In the rows, zero is written as 128.
Each row of numbers stands for one node and depends on some of the facts below. Use the named rows to name the rest.

Some facts about the nodes:
vesus (ζ flosek) (ψ b)
zitril (ζ kletrek) (ψ a)
baskur (ψ c)
sumel (ζ flatak) (ψ f)
ramupa (ψ a)
terel (ζ plaflik) (ψ f)
lagri (ζ dutrun) (ψ c)
teklutrar (ψ d)
muplin (ζ dregres) (ψ e)
stagra (ζ bridinol) (ψ a)
letru (ζ vesus) (ψ d)
plinular (ψ b)
skubik (ζ trazel) (ψ a)
dutrun (ζ droskis) (ψ b)
tegra (ψ f)
stozus (ζ zuru) (ψ f)
dono (ψ c)
selin (ψ a)
greven (ζ pluki) (ψ e)
brodruk (ζ klabuklo) (ψ f)
liretruk (ψ b)
sebrovas (ψ f)
neme (ψ c)
peskim (ψ a)
dregres (ζ letru) (ψ c)
fati (ζ nogrir) (ψ c)
nogrir (ζ ziklur) (ψ d)
moruk (ψ a)
kladok (ψ e)
voge (ζ fegon) (ψ c)
kletrek (ζ flugel) (ψ c)
zata (ζ moro) (ψ a)
duflol (ψ a)
drimos (ζ greven) (ψ a)
ziklur (ζ skeflam) (ψ c)
tusa (ψ a)
rigrel (ζ baskur) (ψ f)
drabrul (ζ zitril) (ψ c)
zovel (ζ selin) (ψ b)
zuru (ζ lagri) (ψ d)
nadu (ζ tivotron) (ψ a)
trazel (ζ pori) (ψ c)
pluki (ψ a)
klabuklo (ζ rivul) (ψ c)
zuklor (ζ plinular) (ψ e)
dibrus (ζ klebem) (ψ e)
femibrun (ζ klilo) (ψ a)
griro (ψ c)
platritor (ψ e)
gutrom (ζ duflol) (ψ e)
babrak (ζ pibre) (ψ a)
rivul (ζ brafas) (ψ b)
zete (ζ moruk) (ψ e)
veris (ζ zata) (ψ a)
moro (ζ fati) (ψ c)
pibre (ζ veris) (ψ b)
budam (ζ tusa) (ψ e)
bravivul (ζ stagra) (ψ a)
klebem (ζ terel) (ψ a)
pegrik (ψ d)
buku (ζ budam) (ψ b)
pobin (ψ a)
fegon (ψ d)
fumur (ψ d)
fustok (ψ c)
sode (ζ kladok) (ψ e)
saskol (ζ nibos) (ψ f)
drita (ψ a)
pefluk (ζ bravivul) (ψ a)
flatak (ζ brodruk) (ψ a)
tivotron (ψ a)
stunostol (ψ a)
droskis (ζ sode) (ψ a)
bridinol (ζ drimos) (ψ a)
brafas (ψ d)
nibos (ζ drabrul) (ψ d)
riros (ψ c)
klilo (ψ a)
skanok (ψ c)
brukin (ψ a)
plaflik (ζ sumel) (ψ a)
skeflam (ζ dono) (ψ f)
flosek (ζ femibrun) (ψ a)
lunak (ψ f)
pori (ζ dibrus) (ψ a)
fizu (ζ tegra) (ψ a)
flugel (ζ lunak) (ψ a)

Known rows:
rivul: [180 112 133 135 166 122  71 137 136 125 135 142 123 168 148  72 124 164
  95  99 133 109  68 153 148 114 173  71 117 113]
platritor: [ 84  84 156 166 106 139 123 119 142 142 127 136 139 151 156 106 119  61
  87 125 180 132 126 220 144 153 196 102 123 157]
brodruk: [175 150 114 132 151 100 123 149 110  83 133 143 142 189 160 162  72 153
 113 126 138 147 112 193  89 137 195 192 103 162]
drabrul: [103  67  77  78  79 171 131 128 134 191  54  93  99 162  89 125 125 120
 172  85 119 157 131 145 114 140 128 151  81 106]
zitril: [112 106 131  86 101 143 185 160 200 137  64 113 103 162 146 179 124  97
 146 110 138 113  89 129 141 140  13 104 115 134]
femibrun: [ 82 125 160 124 111 147 199 137 149  92 130 145 114 126 195 140 141 107
 106  96 135  61 118  75 127 119 104 118 133 129]
fizu: [108 136 176 128  88 138 172 159 146 115 118 131 119 128 176 147 121 107
 131 118 137  93 113 112 136 129  82 100 122 132]
fegon: [ 87  72 146 126 100  90  55 118 106 119 105 163 137 107 140 141 157 133
 119 145 120 155 139 139 126 173 140 107 180 157]
flatak: [135 150 157 135 118 164 168 207 118 112 108 154 139 166 168 150 110 128
 115 101 119  80 112 145 121  87  80 102 112 154]
rigrel: [145 133 136 122 118  78 129 100 127  87 142 110 120 150 165 157  89 133
 126 153 158 151 109 160 106 175 186 196 114 143]
teklutrar: [ 88  73 142 126 107  91  62 117 107 116 105 161 137 109 134 140 160 134
 123 144 116 153 141 135 126 169 137 108 180 163]
drimos: [132 143 191 139 115 155 175 177 162 173 139 110  94 122 141 158 127 122
 129 136 113  83 137  99 128 169 111  95 105 175]
sebrovas: [144 134 139 123 114  76 125  99 127  89 146 114 120 149 173 157  86 132
 123 153 160 156 109 160 107 180 193 192 113 138]
droskis: [123 150 190 129  71  72 186 142 145 101  85 140 125 143 133 141 130 105
 162  85 175  74 151 109 142 131  68  91  99 169]
buku: [162 100 144 126 150 109  80 109 142 124 140 111 108 152 135  70 140 149
 109 118 143 102  68 134 155 130 164  78 125 114]
pegrik: [ 88  74 142 127 105  91  61 118 105 117 105 159 137 110 134 143 163 133
 122 145 117 152 142 137 125 170 136 109 180 162]
skubik: [106 133 180 123  88 140 177 156 134 113 118 117 116 130 167 145 126 107
 133 126 139  81 113 111 135 125  73 106 122 140]

Which node is each row?
No name comes twice in this set of rows, the named rows included.
[ 76  82  94 109  97 175 153 111  92 145 110 119 107 134 122  88 143 131
 141  72 112 103 159  97 100 117 206 166  94 113] : dregres
[115 104 127 116  52 102 135 114  85 154  72 118 121 149  70  90 132 129
 192  58 151 121 191 129 115 131 174 140  63 143] : lagri
[ 93  76 142 131 108  95  52 126 105 121 103 174 142 113 143 142 154 139
 114 138 115 160 141 143 123 168 142 106 179 160] : brafas
[180 114 155 130 132  34  94  95 140 109 105 121 118 169  85  65 151 146
 143  81 182  82 110 129 160 132 147  65 100 153] : dutrun
[128  82 112 119 196 121 128  81 153  87 153 126 104 153 151  57 174 149
  76  88 138  48  75  79 140 112 191 104 138 118] : vesus
[102 125 194 118  69 138 178 152  89 109 123  78 114 123 157 144 142  99
 125 165 151  59 102 108 142 116  61 118 128 142] : pori
[171 143 123 128 138  96 125 143  83  80 139 115 138 182 152 158  84 149
 109 151 145 133 104 187  93 133 178 203 108 166] : sumel
[124 107  96 124  92 186 110 168  76 167  96 145 130 161 121  98 104 147
 144  65 101 143 153 160  97 101 197 143  77 114] : klabuklo
[107 117 150 102  90 143 174 158 177 132  85 124 110 145 168 168 119 100
 137 112 140 112  96 124 142 140  44 100 119 125] : flugel
[ 96 134 174 127  86 141 173 148 149 108 126 143 117 123 201 146 124 107
 115 110 140  89 113  99 136 132  96 103 127 119] : klilo
[ 79  73 171 153  85 138 134 119  73 134 132  75 136 150 126 103 146  53
  85 179 192  91 110 220 150 133 168 122 131 175] : dibrus
[ 94  92 165 166  90  90 133 108 140 133 106 142 145 160 123 102 125  58
 112 104 206 121 153 220 148 153 187  95 109 181] : sode
[130 142 186 139 120 155 177 177 162 167 135 107  95 125 136 157 127 122
 132 134 111  77 139  97 126 166 106 100 102 181] : stagra
[ 58  56 111 117 155 105 113  95 117  81 113 168 131 117 132 128 196 133
  98 114 108  95 152  85 109 146 160 139 193 182] : letru
[ 86 101 119 125  80 175 124 120  99 146 116 104 113 117 112  75 110 122
 199 110  95 158 139 145 111 108 185 146  92  97] : ziklur

The same nodes again, as new rows of numbers:
Some nodes and their rows:
pori: [171 115 107 142 149 114  88  96 129 138 102  99 130 125 111 151  96 114
 115  97 112 136 139 152  87 117 127 119 108 227 131 137 138 136 152 117
  91  93]
zuru: [143 125  76 104 101 127 140 135 150  93 108 221 119 154  93 122 124  55
  89 119 148 171 127 159 107 120 127 119 121  79 116 158 163 182  73 109
 153 135]
muplin: [140 125 148 101  74 135  94 102 148 129 119 202 128 120 156 134 138 110
 149 143 104  91 140 129 142 151 149  97 144  32 141 128 113 148 103 114
  89 153]
tivotron: [169 128 143 145 103 128 113 108 126 134 111 105 139 132 119 167 117 145
 117  69 128 140 137 136 100  99  89 109 109 186 135 122 149 126 151 127
  89  95]
tegra: [137 125 129 131  62 136  62 145 168 129 134 108 139 140 143 100 165 131
 144 134 156 188 106 145 138  85 104  95 140 143 163 157 152 127 101 136
 111 149]
kletrek: [ 95 130  99 111 149  99 106 140 138 129 145 162 131  99 147 158 116  85
 128 191 194 119 110  86 106 126  63 129 132 129 155 125 115 135 116  84
 130 142]
zitril: [158 130  91 146 135 119 122 105 126 149 108 124 152 133 111 172 123  95
 132 115 123 120 160 115  74 123  90 127 103 239 142 117 123 110 130 137
  79  89]
ziklur: [118 133 135 102 183  91  80 130 142 118 131 126 107  96 147 179 110 105
  98 163 197 122 107  85 118 119  67 105 142  81 147 135 122 143 118  85
 126 148]
riros: [106 128 148 110 118 105 101 144 136 116 147 146 120 100 156 153 112 132
 114 146 197 140  87 106 129 104  61 114 136  78 149 128 140 149 137  74
 138 147]
teklutrar: [138 118 129 109  52 135 157 140 149  99 103 186 129 145 103 142 134  78
 107  93 166 156 115 162 100 107 139 113 121  78 123 156 174 166  89 107
 152 135]
moruk: [169 128 142 145 104 126 114 109 125 134 111 104 139 131 119 167 116 145
 117  69 128 140 135 137 100  99  89 110 109 186 135 121 150 125 149 125
  90  95]
peskim: [169 128 143 145 107 127 115 108 126 134 111 103 139 132 118 168 116 145
 117  70 127 141 136 136  99  99  90 110 109 188 135 123 149 127 150 126
  89  95]
dutrun: [137 155  67 107 158  88 138 112 148  95 143 127 140 126 148 123  99 149
 126 165 113 195 141 125 115  90 149 150  95  53 148 127 148 158 117  82
 147 171]
kladok: [135 128 162 101  33 137 113 122 140 133 118 202 142 119 152 127 137 144
 147 135 107 107 110 143 147 127 135  96 143  30 140 122 129 154 119 106
  84 151]
fati: [120 134 139 100 191  89  79 131 141 118 125 112 106  94 148 188 110 104
  91 164 199 119 106  80 116 118  67 101 144  76 146 136 121 139 115  87
 119 149]
zovel: [135 146 113 114 138  90 138 102 155 101 135  94 140 117 155 159 110 141
 148 156 130 164 158 117  96  96 177 141  96  65 158 130 144 130 121  87
 148 173]
zata: [183 134 133 136 176 111  91  94 130 135  91  78 125 127 111 200 113 116
  97  88 129 120 157 112  89 115  95  98 115 187 133 130 131 118 129 138
  72  97]

Name these rows:
No name comes twice in this set of rows, the named rows included.
[109 120 113 107 160  94  79 132 141 119 140 142 111  96 150 141  98 102
 111 171 185 134  95 113 120 122  87 120 136 108 145 140 126 155 132  69
 141 145] : trazel
[172 113 116 143 148 117  85  98 129 140 107 115 128 124 106 153  92 118
 123 101 113 139 145 155  85 113 129 121 110 231 131 137 139 138 155 121
  97  94] : klebem
[181 133 130 138 171 114  93  94 131 134  95  87 125 128 113 193 113 116
 101  88 126 124 157 117  90 115  95 102 114 188 133 130 132 120 132 138
  76  97] : veris
[176 131 118 145 137 119  95  94 135 129 109 120 124 137 114 174 112 117
 111  90 118 133 159 126  93 121  93 106 108 202 136 129 134 124 141 131
  98 100] : pefluk
[145 132 151 105  45 128  97 104 155 129 110 213 126 129 149 147 138 114
 141 153  99  85 135 131 136 157 141  78 140  59 146 134 111 141 116 107
 101 163] : greven
[151 124 120 100 122 118 135 127 153 100  83 160 114 139  94 174 132  49
  87 111 167 139 134 140  89 121 144 101 129  78 121 164 157 157  69 117
 133 137] : nogrir
[174 126 115 143 146 118  95  96 130 133 109 113 129 132 113 164 108 116
 113  90 119 135 154 134  92 118 102 114 110 202 133 129 135 128 142 128
  92  96] : skubik
[176 119 136 146 145 125  87  98 129 138 123 160 123 133 101 168  92 122
 134 103 121 144 169 139  85 110 111 118 115 214 133 131 139 134 150 139
 106  99] : plaflik
[134 125 123 131  60 136  68 147 167 133 133 111 144 140 141 100 167 127
 148 139 157 185 106 143 134  86 104  98 139 154 165 154 150 123  99 138
 107 147] : lunak
[133 121  87 108  86 127 155 134 152 107 101 204 134 147  96 145 137  36
 115 129 162 141 140 144  82 128 141 124 118 114 127 155 153 155  72 115
 145 132] : nibos
[139 148 131 117 139  97 136 102 156 100 151 140 132 123 150 170 106 145
 160 160 136 169 180 110  93  91 168 143 101  59 159 126 144 131 119 102
 160 180] : rivul
[173 123 120 146 157 136  86  78 136 113 126  86 115 132 146 154 125 107
 118  48 124 127 173 118 115 130 104 118 111 141 132 126 134 126 124 131
  98  90] : flosek
[139 149 117 109 161  85 134 100 157 103 125  76 136 113 155 175 112 137
 137 157 133 156 159 110  92  97 178 136  98  63 157 132 140 126 115  90
 139 173] : pibre
[179 134 118 148 122 117  96  91 139 126 107 124 121 144 114 180 116 115
 107  93 117 125 159 125  92 130  88  94 106 211 141 133 130 118 147 126
 107 106] : bravivul
[143 127  95 128 107 128  45 136 172 126 137 129 127 146 134  94 157 105
 135 154 146 188 125 137 136 102 103  97 141 152 161 161 139 132  88 141
 115 150] : stozus

The same nodes again, as new rows of numbers:
Some rows with their names:
dutrun: [122 149  95 115 106 156 111 155 120 134 126 147 125 142 107 185 156 127
 112 147 125 135 101 158 101 117 116 112 130]
babrak: [159 125 121 107 128 151 122 134 161 114 117 126 129 132 138 121 130 153
 134 118 171 131 117 140 138 114 128 134 135]
sode: [ 30  17 114  87 109 122 111 123 160 131 135 128 125 140 128 141 141 112
 128 152 102 156 111 140 111 147 128  87 136]
klabuklo: [137 144 131 119 132 155 120 124 112 122 141 132 126 118 110 123 138 122
 112 129 120 147 141 131 116 167 104 123 139]
flatak: [133 128 127 120 130 143 123 135 162 122 128 130 126 123 147 137 129 142
 139 118 158 124 131 144 154 123 122 131 137]
nogrir: [117 109 137 171 121 135 131 164 152 138 144 121 129 121 125  88 137 116
 149 119 105 166 116 158 121 135 116 134 137]
zitril: [140 126 129 121 130 144 123 132 149 124 128 126 126 128 145 141 126 144
 139 121 152 123 134 143 154 117 124 137 134]
selin: [116 150 139 145 133 123 127 130 134 122 130 118 125 113 151 143 114 152
 144 113 152 111 142 136 155 128 115 141 131]
baskur: [187 118 149 125 134 169 115 105  65 129 142 128 112 125  80 161 123 109
 109 144  66 123 161 132 127 140 128 130 141]
saskol: [168 157 133 127  98  99 123 111 145 121 164 147 139 155 121 140 135 120
 132 103 130 148 138 138 110 125 136 138 139]
drita: [144 119 127 119 131 145 122 135 154 123 126 125 127 128 145 139 128 145
 139 124 153 124 133 143 152 116 124 138 135]
nadu: [162 120 126 108 128 148 124 130 162 123 119 131 131 133 150 131 129 149
 138 119 154 136 130 145 150 117 127 136 134]
zete: [ 78  48 123  94 111 118 121 106 166 133 117 138 125 130 132 124 126 122
 132 141  99 159 123 136 105 150 136 100 129]
ramupa: [140 124 127 120 131 143 121 135 153 123 126 127 127 128 144 142 127 145
 139 121 153 123 134 143 153 118 123 136 135]
fumur: [130 108 139 172 121 137 131 161 143 135 142 120 127 118 116  87 130 115
 148 120 101 159 115 156 118 132 121 136 137]
flosek: [128 140 128 132 132 132 126 132 156 123 124 122 129 121 155 134 122 150
 143 111 165 123 134 139 149 129 119 140 132]
zuru: [120  86 117 160 123 150 122 173 156 139 145 123 128 136 115  94 148 103
 143 133 116 170 100 160 110 124 128 131 143]

Which node is each row?
No name comes twice in this set of rows, the named rows included.
[128 149 131 141 100  96 117 121 139 132 174 146 136 153 136 154 143 119
 138 108 132 147 144 137 118 130 123 137 140] : skeflam
[ 50  48 124 108 113 111 119 110 155 134 128 131 122 126 134 132 125 118
 134 142  99 148 127 134 109 154 131 101 130] : platritor
[130  94 114 102 128 156 113 147 156 121 132 126 128 141 142 148 144 135
 135 133 161 132 116 149 153 114 125 122 141] : droskis
[113 138 129 135 134 148 115 128  91 135 148 121 129 126 125 149 142 122
 119 133 108 146 148 132 124 170 100 124 136] : dono
[  9  16 115  99 109 116 108 129 146 130 144 126 122 139 126 151 139 108
 128 159  99 147 113 140 116 152 125  84 138] : kladok
[226 134 153 121  99 123 119  93 126 127 161 160 121 157  96 154 128 110
 128 117  90 137 160 140 117  97 153 145 143] : rigrel
[191 166 117 110 105 160 122 129 118 135 112 158 118 131  98 180 137 130
 111 137  95 129 124 158 107 103 127 125 126] : buku

The same nodes again, as new rows of numbers:
Some rows with their names:
griro: [108  83  89  99 136 101 141 172 114 130  95 113 108 124 166]
zovel: [122 146  75 102 114 102  80  98 146 103 139 108 180 135 122]
tegra: [ 82 150  80 171 153 129 128 154 141 152 144  97  98 149  83]
pori: [179 150 177  99 102 123 177  88 102 161 141 102 132 138  96]
drita: [113 158 153 106 113 149 176 112 118 111 146 147 116 121 121]
stunostol: [113 157 153 108 114 148 178 112 118 109 146 147 116 121 119]
rivul: [112 139  72 118 112 115  75 107 160  87 117 124 196  90 109]
droskis: [186  97 144 128 104 168 157 104 121  68 175 151 102 139  93]
nadu: [129 140 167 114 115 143 161 103 116 116 147 146 124 115 110]
kladok: [160 172  98 125 167 175 109 156 148 119  82 141 119 169 149]
stagra: [118 135 168 113  83 153 102  82  60 150 141 183 106 120 103]
vesus: [136 140  75 107 150  49  76  43 196 123 148 147 150 117 140]
bridinol: [114 135 167 113  78 156  98  81  54 153 141 188 104 121 104]
zete: [166 161 121 130 173 162  89 145 144 136  79 142 134 156 140]
stozus: [118 115  95 184 153 125 105 140 140 147 155 102 103 148  66]
femibrun: [135 140 163 115 138 112 163  71 147 128 153 171 102 106 123]
drabrul: [122  72 138 139 183  77 105 146  63  94 102  75 128 107 175]

Rows to name:
No name comes twice in this set of rows, the named rows included.
[126 149 206 151 164 124 139  87  65  71 149 104 135 104 133] : zitril
[ 92 116  97 206 148 138 100 155 162 141 110 121 138  65  40] : brodruk
[132 126 168 138 104 156 158 114 138 108 107 159 155  42  76] : flatak
[131 132 178 113 120 141 154 106 119 118 153 150 133 119 106] : babrak
[143 138 103 174 137 111 130 137 139 195 120  61 129 127  43] : terel
[ 83 149  82 171 154 126 126 152 141 152 145 100  99 147  81] : sebrovas
[105 162  60  95 111 109  96 108 147  97 135 106 172 140 133] : liretruk
[102 130 109 188 167 115 101 136 127 149 148  90 113 138  75] : saskol
[104 165  59  94 110 110 100 109 148  96 135 106 173 140 135] : plinular

